Below is a small trained network, with its code and all its weights. Each question gives an input and a target symbol and asks what happens when units are switched off, that is, made to give their printed mean instead of their output.

import numpy as np


def w(rows, s, z=0):
    codes = np.array(rows[::2]) - 128.0
    scale = np.full(codes.shape[1], s)
    scale[-1] = z or s
    return codes * scale


def f(y):
    return y / 2 * (1 + np.tanh(0.7978845608 * (y + 0.044715 * y**3)))


def softmax(a):
    e = np.exp(a - a.max(-1, keepdims=True))
    return e / e.sum(-1, keepdims=True)


def log_softmax(a):
    a = a - a.max(-1, keepdims=True)
    return a - np.log(np.exp(a).sum(-1, keepdims=True))


def net(x, mask):
    ids = ['ΠΦαβεζηθμτψ'.index(c) for c in x.split()]
    T = len(ids)
    res = E[ids] + P[:T]
    r = res
    for j in range(3):
        rows = slice(2 * j, 2 * j + 2)
        q, k, v = (r @ M[0][rows].T for M in (Q, K, V))
        z = softmax(np.where(np.tri(T) > 0, q @ k.T / 2**0.5, -1e9)) @ v
        o = O[0][rows]
        res = res + np.where(mask[j], z, o[:, -1]) @ o[:, :-1]
    y = f(res @ A[0][:, :-1].T + A[0][:, -1])
    res = res + np.where(mask[3:11], y, B[0][:, -1]) @ B[0][:, :-1]
    return log_softmax(res[-1] @ U[:, :-1].T + U[:, -1])


Q, K, V, O, A, B = {}, {}, {}, {}, {}, {}
E = w([
[180,62,90],'Π',
[29,131,158],'Φ',
[148,108,139],'α',
[248,108,224],'β',
[84,68,103],'ε',
[118,32,185],'ζ',
[122,125,229],'η',
[223,175,126],'θ',
[209,176,48],'μ',
[121,92,136],'τ',
[111,139,65],'ψ',
],0.017)
P = w([
[34,5,75],'0',
[92,100,91],'1',
[134,92,82],'2',
[162,95,56],'3',
[192,103,49],'4',
[198,34,40],'5',
[193,37,25],'6',
],0.0017)
Q[0] = w([
[168,83,107],'h1',
[70,81,193],'h1',
[147,37,81],'h2',
[77,168,187],'h2',
[159,110,28],'h3',
[254,168,102],'h3',
],0.0097)
K[0] = w([
[93,180,167],'h1',
[235,217,84],'h1',
[246,124,123],'h2',
[2,56,249],'h2',
[148,82,114],'h3',
[222,120,127],'h3',
],0.0098)
V[0] = w([
[97,181,72],'h1',
[54,103,132],'h1',
[97,103,206],'h2',
[74,63,57],'h2',
[254,129,159],'h3',
[157,104,127],'h3',
],0.0092)
O[0] = w([
[117,197,91,4],'h1',
[2,83,138,102],'h1',
[59,159,197,161],'h2',
[72,87,54,95],'h2',
[212,94,198,214],'h3',
[170,110,82,166],'h3',
],0.0068,0.0035)
A[0] = w([
[173,142,2,78],'n1',
[9,99,61,202],'n2',
[128,42,169,119],'n3',
[179,26,114,1],'n4',
[189,141,197,172],'n5',
[58,197,170,165],'n6',
[43,73,104,49],'n7',
[157,80,19,142],'n8',
],0.0096,0.0061)
B[0] = w([
[136,153,162,170],'n1',
[117,91,64,220],'n2',
[80,123,154,206],'n3',
[73,165,178,183],'n4',
[171,122,135,254],'n5',
[70,214,147,179],'n6',
[151,82,129,166],'n7',
[130,251,120,192],'n8',
],0.011,0.0093)
U = w([
[82,215,119,184],'Π',
[2,154,105,249],'Φ',
[126,93,100,134],'α',
[141,77,178,71],'β',
[124,59,32,77],'ε',
[53,23,165,49],'ζ',
[26,184,219,8],'η',
[192,115,86,254],'θ',
[146,238,105,57],'μ',
[96,79,94,154],'τ',
[118,172,26,135],'ψ',
],0.0077,0.0033)

Each question gives the input, a string of symbols that net reads in full, and the target symbol t.
The units are the heads (2 rows each of Q, K, V and O) and the neurons (one row each of A and B). Each row of codes is followed by its name. A weight is (code - 128) times the scale printed after its matrix; where a second scale follows, it is the last column's (O, A, B and U).
mask holds one flag per unit, heads first, then neurons. A switched-off unit (its flag False) gives its mean, the last column of its rows in O or B, instead of its output. The means were averaged over made-up inputs and are rounded, as every weight is.
A unit's drop is (log p(t) with every unit on - log p(t) with that unit switched off) / (log p(t) with every unit on - log p(t) with every unit switched off).
The circuit of an input: a set's keep is (log p(t) with only the set's units on - log p(t) with every unit switched off) / (log p(t) with every unit on - log p(t) with every unit switched off). Starting from all 11 units, units are removed one at a time, each time the one whose removal leaves the highest keep (on an exact tie, the one counted first), for as long as the keep stays at least 0.8.
units of the circuit, in order: the units of the circuit, biggest drop first
most important unit: the unit with the biggest drop
top k neurons: the k neurons with the biggest drops, biggest first
heads that matter: for each layer, one digit per head in row order, 1 if its drop is at least 0.15 and else 0, layers parted by /
drop of u: that unit's drop, to one decimal
input μ μ η η ψ, target μ: heads that matter	010
input β β η η, target β: top 2 neurons	n5; n8
input θ β τ, target β: heads that matter	011
input ζ ζ ζ ε, target ε: top neuron	n2
input Φ η η ε ζ, target ζ: units of the circuit, in order	n8; h1; n3
input ζ η Φ η μ, target μ: top 3 neurons	n8; n1; n2
input η ε Φ, target Φ: top 3 neurons	n6; n2; n5
input Π μ Π ψ, target μ: units of the circuit, in order	n8; h2; n1
input ε Φ Φ, target Φ: units of the circuit, in order	h3; n2; h1
input θ τ β η, target β: top 3 neurons	n8; n5; n4
input β θ Π ε β, target β: units of the circuit, in order	h3; n4; n8; n5
input ζ ε ψ, target ψ: top 4 neurons	n8; n2; n3; n4
input Φ Φ α ψ ζ η η, target Φ: drop of n2	0.0
input β β ζ η β Π Π, target β: most important unit	h3
input ε ζ Π τ ε, target ε: drop of h3	0.2
input β ε β α, target β: drop of h3	0.3
input ζ ψ ψ, target ψ: drop of n7	0.0
